Below are the code and all the weights of a small trained network. Each question names an input and a target symbol and asks about switching units off, where a switched-off unit gives its printed mean instead of its output.

import numpy as np


def w(rows, s, z=0):
    codes = np.array(rows[::2]) - 128.0
    scale = np.full(codes.shape[1], s)
    scale[-1] = z or s
    return codes * scale


def norm(h):
    return h / np.sqrt((h * h).mean(-1, keepdims=True) + 1e-5)


def f(y):
    return np.maximum(y, 0)


def softmax(a):
    e = np.exp(a - a.max(-1, keepdims=True))
    return e / e.sum(-1, keepdims=True)


def log_softmax(a):
    a = a - a.max(-1, keepdims=True)
    return a - np.log(np.exp(a).sum(-1, keepdims=True))


def net(x, mask):
    ids = ['βεζηλξ'.index(c) for c in x.split()]
    T = len(ids)
    res = E[ids] + P[:T]
    u = 0
    for l in range(2):
        q, k, v = (norm(res) @ M[l].T for M in (Q, K, V))
        z = softmax(np.where(np.tri(T) > 0, q @ k.T / 2**0.5, -1e9)) @ v
        res = res + np.where(mask[u], z, O[l][:, -1]) @ O[l][:, :-1]
        u += 1
        y = f(norm(res) @ A[l][:, :-1].T + A[l][:, -1])
        res = res + np.where(mask[u : u + 4], y, B[l][:, -1]) @ B[l][:, :-1]
        u += 4
    return log_softmax(norm(res)[-1] @ U[:, :-1].T + U[:, -1])


Q, K, V, O, A, B = {}, {}, {}, {}, {}, {}
E = w([
[221,152,197,94,84,124],'β',
[37,158,122,103,161,92],'ε',
[34,150,200,162,153,131],'ζ',
[225,157,112,230,123,140],'η',
[65,149,157,137,180,145],'λ',
[160,212,255,119,219,170],'ξ',
],0.017)
P = w([
[188,85,187,119,254,79],'0',
[35,130,110,139,99,165],'1',
[73,206,74,128,113,136],'2',
[75,130,99,149,71,143],'3',
[55,174,110,155,96,127],'4',
[114,132,93,143,106,170],'5',
[62,156,135,174,128,129],'6',
],0.0063)
Q[0] = w([
[254,133,96,88,51,117],'0.h0',
[114,167,166,176,120,81],'0.h0',
],0.022)
K[0] = w([
[90,189,96,113,3,211],'0.h0',
[185,157,147,140,100,72],'0.h0',
],0.017)
V[0] = w([
[233,72,59,168,155,113],'0.h0',
[60,179,155,232,2,12],'0.h0',
],0.009)
O[0] = w([
[126,139,114,70,122,243,57],'0.h0',
[166,254,173,147,65,49,3],'0.h0',
],0.008,0.0025)
A[0] = w([
[192,91,200,44,11,106,157],'0.n0',
[255,94,96,114,110,122,75],'0.n1',
[204,179,196,154,150,162,40],'0.n2',
[221,142,105,211,62,170,254],'0.n3',
],0.017,0.00093)
B[0] = w([
[99,87,243,88,72,4,181],'0.n0',
[194,169,118,239,114,65,190],'0.n1',
[94,167,132,82,106,214,245],'0.n2',
[146,140,8,147,102,119,255],'0.n3',
],0.015,0.0091)
Q[1] = w([
[136,160,146,94,63,187],'1.h0',
[3,97,143,161,183,104],'1.h0',
],0.023)
K[1] = w([
[153,152,99,224,83,207],'1.h0',
[227,112,197,169,251,90],'1.h0',
],0.018)
V[1] = w([
[123,107,65,104,140,199],'1.h0',
[157,91,219,214,81,250],'1.h0',
],0.016)
O[1] = w([
[127,192,113,136,226,134,126],'1.h0',
[255,152,40,66,106,75,7],'1.h0',
],0.012,0.002)
A[1] = w([
[175,161,201,130,78,5,7],'1.n0',
[246,136,23,187,132,120,165],'1.n1',
[170,181,188,57,149,230,149],'1.n2',
[71,100,150,130,149,161,173],'1.n3',
],0.02,0.0017)
B[1] = w([
[167,157,161,113,130,7,225],'1.n0',
[94,190,76,203,30,156,243],'1.n1',
[68,204,195,87,131,168,196],'1.n2',
[196,126,89,106,160,122,245],'1.n3',
],0.019,0.012)
U = w([
[146,129,168,105,92,18,146],'β',
[24,38,164,210,167,139,26],'ε',
[114,2,104,35,43,183,74],'ζ',
[101,166,32,191,77,153,139],'η',
[140,77,49,97,235,123,255],'λ',
[90,182,178,5,122,201,83],'ξ',
],0.0063,0.00098)

Each question gives the input, a string of symbols that net reads in full, and the target symbol t.
The units are the heads (2 rows each of Q, K, V and O) and the neurons (one row each of A and B). Each row of codes is followed by its name. A weight is (code - 128) times the scale printed after its matrix; where a second scale follows, it is the last column's (O, A, B and U).
mask holds one flag per unit, layer by layer, with each layer's heads first. A switched-off unit (its flag False) gives its mean, the last column of its rows in O or B, instead of its output. The means were averaged over made-up inputs and are rounded, as every weight is.
A unit's drop is (log p(t) with every unit on - log p(t) with that unit switched off) / (log p(t) with every unit on - log p(t) with every unit switched off).
The circuit of an input: a set's keep is (log p(t) with only the set's units on - log p(t) with every unit switched off) / (log p(t) with every unit on - log p(t) with every unit switched off). Starting from all 10 units, units are removed one at a time, each time the one whose removal leaves the highest keep (on an exact tie, the one counted first), for as long as the keep stays at least 0.8.
circuit, biggest first: the units of the circuit, biggest drop first
unit that matters most: the unit with the biggest drop
top k neurons: the k neurons with the biggest drops, biggest first
top k neurons in layer l: the k neurons of layer l with the biggest drops, biggest first
drop when u is switched off: that unit's drop, to one decimal
input ε η ε, target ε: circuit, biggest first => 1.h0, 0.n2
input λ β λ ξ, target ξ: unit that matters most => 0.n2
input ζ ε ξ λ λ ζ, target β: top 2 neurons => 0.n3, 1.n0
input ζ ε ξ ξ ζ λ ε, target β: top 2 neurons => 0.n3, 1.n0
input λ ζ λ ζ ε λ λ, target λ: top 2 neurons in layer 1 => 1.n1, 1.n3
input λ β ε λ ε, target λ: top 2 neurons => 1.n1, 0.n2
input η ε λ, target ξ: top 3 neurons => 0.n3, 1.n2, 0.n1
input λ λ ε, target λ: top 2 neurons => 0.n2, 1.n1
input λ η ε ζ, target λ: top 2 neurons in layer 0 => 0.n2, 0.n0
input η ξ λ η β λ, target ξ: top 2 neurons in layer 0 => 0.n3, 0.n1
input β ζ λ ζ, target ζ: top 2 neurons in layer 0 => 0.n0, 0.n1
input ζ λ ε ζ, target β: top 2 neurons in layer 1 => 1.n0, 1.n1
input η λ λ β ζ ε, target ξ: drop when 0.n1 is switched off => 0.7
input ε λ λ λ, target ε: circuit, biggest first => 1.h0
input ε η η λ ζ, target ε: drop when 0.n1 is switched off => 0.0
input β λ λ, target ζ: drop when 0.h0 is switched off => 0.1
input β λ λ λ η λ, target ζ: drop when 0.n1 is switched off => 0.6
